Below is a small trained network, with its code and all its weights. Each question gives an input and a class and asks what happens when units are switched off, that is, made to give their printed mean instead of their output.

import numpy as np


def w(rows, s, z=0):
    codes = np.array(rows[::2]) - 128.0
    scale = np.full(codes.shape[1], s)
    scale[-1] = z or s
    return codes * scale


def norm(h):
    return h / np.sqrt((h * h).mean(-1, keepdims=True) + 1e-5)


def f(y):
    return y / 2 * (1 + np.tanh(0.7978845608 * (y + 0.044715 * y**3)))


def log_softmax(a):
    a = a - a.max(-1, keepdims=True)
    return a - np.log(np.exp(a).sum(-1, keepdims=True))


def net(x, mask):
    res = np.array(x, float).reshape(1, 3) / 4 @ E
    u = 0
    for l in range(2):
        y = f(norm(res) @ A[l][:, :-1].T + A[l][:, -1])
        res = res + np.where(mask[u : u + 16], y, B[l][:, -1]) @ B[l][:, :-1]
        u += 16
    return log_softmax(norm(res)[-1] @ U[:, :-1].T + U[:, -1])


A, B = {}, {}
E = w([
[78,183,147,199,183],'x0',
[120,121,99,157,8],'x1',
[57,152,143,62,124],'x2',
],0.012)
A[0] = w([
[3,137,127,38,111,210],'L0N1',
[142,117,129,128,115,89],'L0N2',
[74,144,121,196,28,1],'L0N3',
[162,101,121,74,129,130],'L0N4',
[211,116,129,32,116,164],'L0N5',
[153,119,120,96,16,91],'L0N6',
[122,160,137,143,150,98],'L0N7',
[113,136,134,96,103,107],'L0N8',
[147,130,141,126,81,62],'L0N9',
[153,120,109,93,134,105],'L0N10',
[126,125,112,91,114,81],'L0N11',
[132,141,138,136,120,109],'L0N12',
[138,145,106,136,148,121],'L0N13',
[107,128,139,124,90,59],'L0N14',
[133,130,134,134,124,178],'L0N15',
[125,102,101,124,131,84],'L0N16',
],0.027,0.0066)
B[0] = w([
[37,193,197,133,62,249],'L0N1',
[124,164,84,111,125,135],'L0N2',
[253,147,172,2,63,213],'L0N3',
[164,120,147,86,103,184],'L0N4',
[217,160,153,50,91,236],'L0N5',
[34,89,41,234,145,239],'L0N6',
[140,103,180,118,196,153],'L0N7',
[174,82,169,185,84,154],'L0N8',
[103,192,75,136,149,157],'L0N9',
[151,136,131,106,116,154],'L0N10',
[135,54,151,133,103,149],'L0N11',
[135,128,126,122,127,128],'L0N12',
[160,143,174,149,148,139],'L0N13',
[122,52,165,130,118,147],'L0N14',
[202,143,160,177,130,141],'L0N15',
[127,142,90,125,107,130],'L0N16',
],0.038,0.018)
A[1] = w([
[114,206,96,115,68,73],'L1N1',
[105,85,133,145,130,56],'L1N2',
[108,108,83,46,72,110],'L1N3',
[211,118,77,133,135,76],'L1N4',
[185,105,89,92,195,150],'L1N5',
[59,129,136,210,66,116],'L1N6',
[179,96,104,118,130,86],'L1N7',
[210,41,34,68,169,117],'L1N8',
[1,156,68,134,208,118],'L1N9',
[139,111,137,148,131,108],'L1N10',
[100,128,148,158,174,124],'L1N11',
[75,91,52,211,104,143],'L1N12',
[135,61,84,150,236,72],'L1N13',
[69,135,67,180,118,179],'L1N14',
[48,43,140,172,128,1],'L1N15',
[119,100,26,159,179,78],'L1N16',
],0.026,0.0081)
B[1] = w([
[151,71,155,78,98,238],'L1N1',
[137,99,124,130,105,122],'L1N2',
[71,107,236,121,142,246],'L1N3',
[195,144,81,122,127,208],'L1N4',
[170,68,67,124,151,199],'L1N5',
[210,101,51,116,206,241],'L1N6',
[165,147,98,142,138,173],'L1N7',
[166,231,52,152,226,236],'L1N8',
[145,169,180,239,160,145],'L1N9',
[117,137,125,92,146,126],'L1N10',
[111,127,152,178,159,161],'L1N11',
[40,130,94,156,62,205],'L1N12',
[65,43,119,24,195,158],'L1N13',
[93,123,100,194,146,191],'L1N14',
[136,49,79,144,122,139],'L1N15',
[45,255,112,113,80,158],'L1N16',
],0.055,0.013)
U = w([
[253,170,70,84,147,196],'0',
[141,126,232,69,33,199],'1',
[88,221,28,197,103,99],'2',
[46,20,85,171,45,62],'3',
[103,19,119,111,216,3],'4',
[99,198,190,224,176,124],'5',
],0.021,0.0031)

Each question gives the input, the list of numbers given to net, and the class t.
The units are the neurons (one row each of A and B). Each row of codes is followed by its name. A weight is (code - 128) times the scale printed after its matrix; where a second scale follows, it is the last column's (A, B and U).
mask holds one flag per neuron, layer by layer. A switched-off neuron (its flag False) gives its mean, the last column of its row in B, instead of its output. The means were averaged over made-up inputs and are rounded, as every weight is.
A unit's drop is (log p(t) with every unit on - log p(t) with that unit switched off) / (log p(t) with every unit on - log p(t) with every unit switched off).
unit that matters most: the unit with the biggest drop
k most important neurons: the k neurons with the biggest drops, biggest first
k most important neurons of layer l: the k neurons of layer l with the biggest drops, biggest first
drop of u: that unit's drop, to one decimal
input [-2,8,2], class 3: unit that matters most -> L0N6
input [6,-6,-2], class 4: 3 most important neurons -> L0N1; L0N3; L0N5
input [-2,0,4], class 1: 2 most important neurons of layer 0 -> L0N5; L0N1
input [5,-1,-4], class 4: 2 most important neurons of layer 0 -> L0N3; L0N5
input [0,7,0], class 2: 4 most important neurons -> L0N1; L0N6; L0N5; L1N8
input [2,-3,-2], class 4: 2 most important neurons of layer 0 -> L0N3; L0N5
input [0,2,1], class 3: 2 most important neurons -> L0N6; L0N5
input [-3,1,-8], class 2: 2 most important neurons of layer 0 -> L0N3; L0N1
input [4,-4,-8], class 4: 4 most important neurons -> L0N3; L0N5; L0N1; L0N6
input [1,-1,5], class 5: 4 most important neurons -> L0N3; L0N5; L0N1; L0N4
input [6,-7,1], class 5: 3 most important neurons of layer 0 -> L0N3; L0N5; L0N6
input [7,-4,1], class 5: 3 most important neurons -> L0N3; L0N5; L0N6
input [-3,8,-3], class 2: 2 most important neurons -> L0N6; L0N1
input [-2,1,7], class 3: unit that matters most -> L0N3
input [5,-2,-4], class 4: 4 most important neurons -> L0N3; L0N5; L0N1; L0N6
input [5,-6,-5], class 4: 3 most important neurons -> L0N3; L0N1; L0N5
input [5,-5,7], class 5: 2 most important neurons -> L0N3; L0N5
input [7,-5,-1], class 4: 2 most important neurons -> L0N1; L0N3
input [6,-1,1], class 5: 3 most important neurons -> L0N3; L0N5; L0N6
input [0,-8,8], class 1: 2 most important neurons -> L0N6; L1N8
input [4,0,6], class 5: 3 most important neurons of layer 0 -> L0N3; L0N5; L0N1
input [8,0,0], class 4: most important neuron -> L0N7
input [1,-3,-3], class 4: drop of L0N5 -> 0.8
input [-2,2,-4], class 2: drop of L0N6 -> 1.1
input [4,3,1], class 1: drop of L1N14 -> 0.0
input [2,-2,2], class 5: drop of L0N3 -> 0.8
input [2,4,8], class 1: most important neuron of layer 0 -> L0N3
